Here is a tiny trained network, its code and every weight. The questions are about switching its units off for an input and a class, where a switched-off unit gives its printed mean instead of its output.

import numpy as np


def w(rows, s, z=0):
    codes = np.array(rows[::2]) - 128.0
    scale = np.full(codes.shape[1], s)
    scale[-1] = z or s
    return codes * scale


def f(y):
    return y / 2 * (1 + np.tanh(0.7978845608 * (y + 0.044715 * y**3)))


def log_softmax(a):
    a = a - a.max(-1, keepdims=True)
    return a - np.log(np.exp(a).sum(-1, keepdims=True))


def net(x, mask):
    res = np.array(x, float).reshape(1, 2) / 4 @ E
    y = f(res @ A[0][:, :-1].T + A[0][:, -1])
    res = res + np.where(mask, y, B[0][:, -1]) @ B[0][:, :-1]
    return log_softmax(res[-1] @ U[:, :-1].T + U[:, -1])


A, B = {}, {}
E = w([
[98,176,125,250],'x0',
[204,177,238,145],'x1',
],0.015)
A[0] = w([
[153,95,135,1,255],'neuron 0',
[62,130,86,162,164],'neuron 1',
[78,114,63,155,174],'neuron 2',
[150,161,156,185,124],'neuron 3',
[99,82,76,93,178],'neuron 4',
[163,107,142,114,136],'neuron 5',
[173,130,157,99,134],'neuron 6',
],0.015,0.0092)
B[0] = w([
[251,108,135,113,250],'neuron 0',
[78,165,93,88,189],'neuron 1',
[92,145,69,72,201],'neuron 2',
[87,100,121,195,178],'neuron 3',
[170,57,60,163,210],'neuron 4',
[154,138,151,117,145],'neuron 5',
[163,171,187,108,158],'neuron 6',
],0.014,0.022)
U = w([
[176,76,70,110,138],'0',
[174,201,251,28,6],'1',
[44,202,91,55,253],'2',
[107,134,160,253,123],'3',
],0.011,0.0015)

Each question gives the input, the list of numbers given to net, and the class t.
The units are the neurons (one row each of A and B). Each row of codes is followed by its name. A weight is (code - 128) times the scale printed after its matrix; where a second scale follows, it is the last column's (A, B and U).
mask holds one flag per neuron, in row order. A switched-off neuron (its flag False) gives its mean, the last column of its row in B, instead of its output. The means were averaged over made-up inputs and are rounded, as every weight is.
A unit's drop is (log p(t) with every unit on - log p(t) with that unit switched off) / (log p(t) with every unit on - log p(t) with every unit switched off).
The circuit of an input: a set's keep is (log p(t) with only the set's units on - log p(t) with every unit switched off) / (log p(t) with every unit on - log p(t) with every unit switched off). Starting from all 7 units, units are removed one at a time, each time the one whose removal leaves the highest keep (on an exact tie, the one counted first), for as long as the keep stays at least 0.8.
circuit, biggest first: the units of the circuit, biggest drop first
k most important neurons: the k neurons with the biggest drops, biggest first
drop of u: that unit's drop, to one decimal
input [-2,2], class 1: most important neuron => (neuron 4)
input [2,1], class 3: 2 most important neurons => (neuron 2; neuron 0)
input [5,1], class 3: 2 most important neurons => (neuron 3; neuron 2)
input [1,-5], class 2: 2 most important neurons => (neuron 0; neuron 1)
input [1,8], class 3: 4 most important neurons => (neuron 3; neuron 0; neuron 2; neuron 1)
input [2,7], class 3: 2 most important neurons => (neuron 3; neuron 0)
input [6,1], class 3: 2 most important neurons => (neuron 3; neuron 2)
input [0,6], class 1: 2 most important neurons => (neuron 4; neuron 6)
input [2,8], class 3: 2 most important neurons => (neuron 3; neuron 0)
input [4,7], class 3: drop of neuron 3 => 0.2
input [-1,2], class 1: drop of neuron 4 => 0.5
input [-1,3], class 1: drop of neuron 4 => 0.3
input [3,-1], class 2: drop of neuron 0 => 0.2
input [7,1], class 3: circuit, biggest first => (neuron 3)
